218	75
47	123
120	153
124	110
72	134
->
134	72
110	124
153	120
123	47
75	218

148	132	86	128	174	134	95	111	145	148	152	86	132
144	111	59	108	115	110	110	145	129	94	75	135	116
137	139	139	128	50	137	125	133	176	153	141	127	110
->
110	127	141	153	176	133	125	137	50	128	139	139	137
116	135	75	94	129	145	110	110	115	108	59	111	144
132	86	152	148	145	111	95	134	174	128	86	132	148

181	82	35	101	137	111	184
140	159	109	116	108	135	157
64	193	144	103	129	198	159
130	116	96	115	147	100	149
->
149	100	147	115	96	116	130
159	198	129	103	144	193	64
157	135	108	116	109	159	140
184	111	137	101	35	82	181

140	91	183
66	141	104
49	135	147
->
147	135	49
104	141	66
183	91	140

185	220	96	211	49	217	53	196	197	72	160	139	110	122	196	39
127	35	66	94	174	127	56	134	42	62	155	125	106	85	157	129
115	218	38	147	131	38	25	41	202	68	171	210	81	113	196	137
->
137	196	113	81	210	171	68	202	41	25	38	131	147	38	218	115
129	157	85	106	125	155	62	42	134	56	127	174	94	66	35	127
39	196	122	110	139	160	72	197	196	53	217	49	211	96	220	185

141	124	132	123	116	125	143	139	140	145
130	126	130	131	128	124	139	129	126	131
139	133	141	119	109	117	137	129	162	125
128	157	54	210	231	130	195	118	175	49
121	140	118	142	161	145	152	117	130	138
215	123	103	196	71	119	95	62	94	135
->
135	94	62	95	119	71	196	103	123	215
138	130	117	152	145	161	142	118	140	121
49	175	118	195	130	231	210	54	157	128
125	162	129	137	117	109	119	141	133	139
131	126	129	139	124	128	131	130	126	130
145	140	139	143	125	116	123	132	124	141

132	53
100	150
133	63
140	134
138	71
->
71	138
134	140
63	133
150	100
53	132

205	70
147	123
133	37
109	69
127	51
103	145
75	78
->
78	75
145	103
51	127
69	109
37	133
123	147
70	205

115	125	86
113	92	139
103	131	206
->
206	131	103
139	92	113
86	125	115
---
207	80	87	144	137	62	182	133	176
89	157	146	149	154	146	171	121	136
129	159	96	145	151	173	110	103	118
133	128	140	122	136	142	134	144	117
->
133	128	140	122	136	142	134	144	117
207	80	87	144	137	62	182	133	176
89	157	146	149	154	146	171	121	136
129	159	96	145	151	173	110	103	118

94	122	217	87	120	132	176	86
118	126	148	117	128	111	128	119
->
118	126	148	117	128	111	128	119
94	122	217	87	120	132	176	86

187	179	139	114
222	115	126	56
189	177	137	114
220	127	144	91
222	120	146	76
189	175	143	110
191	173	140	112
215	125	143	57
189	177	139	114
225	117	141	78
->
225	117	141	78
187	179	139	114
222	115	126	56
189	177	137	114
220	127	144	91
222	120	146	76
189	175	143	110
191	173	140	112
215	125	143	57
189	177	139	114

137	141	138
169	128	91
128	192	87
178	128	113
170	103	128
128	109	135
141	135	147
140	128	136
121	122	134
122	128	150
128	207	73
143	128	144
->
143	128	144
137	141	138
169	128	91
128	192	87
178	128	113
170	103	128
128	109	135
141	135	147
140	128	136
121	122	134
122	128	150
128	207	73

194	33
174	122
91	187
83	90
60	142
101	69
->
101	69
194	33
174	122
91	187
83	90
60	142

102	133	72	158	71	143	103	197
140	77	172	103	133	131	122	88
137	166	103	190	120	74	171	109
113	55	190	92	162	227	154	171
126	116	166	91	178	182	144	143
131	104	141	161	127	130	161	134
128	154	136	134	165	150	167	149
136	151	133	150	154	122	167	128
122	157	144	131	182	174	179	173
133	113	122	167	103	104	147	118
->
133	113	122	167	103	104	147	118
102	133	72	158	71	143	103	197
140	77	172	103	133	131	122	88
137	166	103	190	120	74	171	109
113	55	190	92	162	227	154	171
126	116	166	91	178	182	144	143
131	104	141	161	127	130	161	134
128	154	136	134	165	150	167	149
136	151	133	150	154	122	167	128
122	157	144	131	182	174	179	173

155	121	82	107	116	170	54
118	113	97	137	119	127	73
100	129	187	122	139	98	191
63	88	112	117	116	112	54
63	113	172	112	132	84	172
44	88	157	117	122	84	113
44	96	157	137	129	70	152
137	113	97	142	119	127	73
174	154	127	112	132	170	132
->
174	154	127	112	132	170	132
155	121	82	107	116	170	54
118	113	97	137	119	127	73
100	129	187	122	139	98	191
63	88	112	117	116	112	54
63	113	172	112	132	84	172
44	88	157	117	122	84	113
44	96	157	137	129	70	152
137	113	97	142	119	127	73
---
110	89
38	192
84	117
->
110	89
38	192

154	52	109
140	48	154
175	204	97
226	181	133
->
154	52
140	48

125	73	113	158
124	72	112	160
126	114	227	137
128	117	126	135
->
125	73
124	72

154	40
113	205
56	114
->
154	40
113	205

114	196	61	103
123	152	206	186
191	165	71	118
->
114	196
123	152

117	125
53	222
190	152
93	161
161	158
->
117	125
53	222

75	202
101	54
48	138
78	128
189	193
->
75	202
101	54
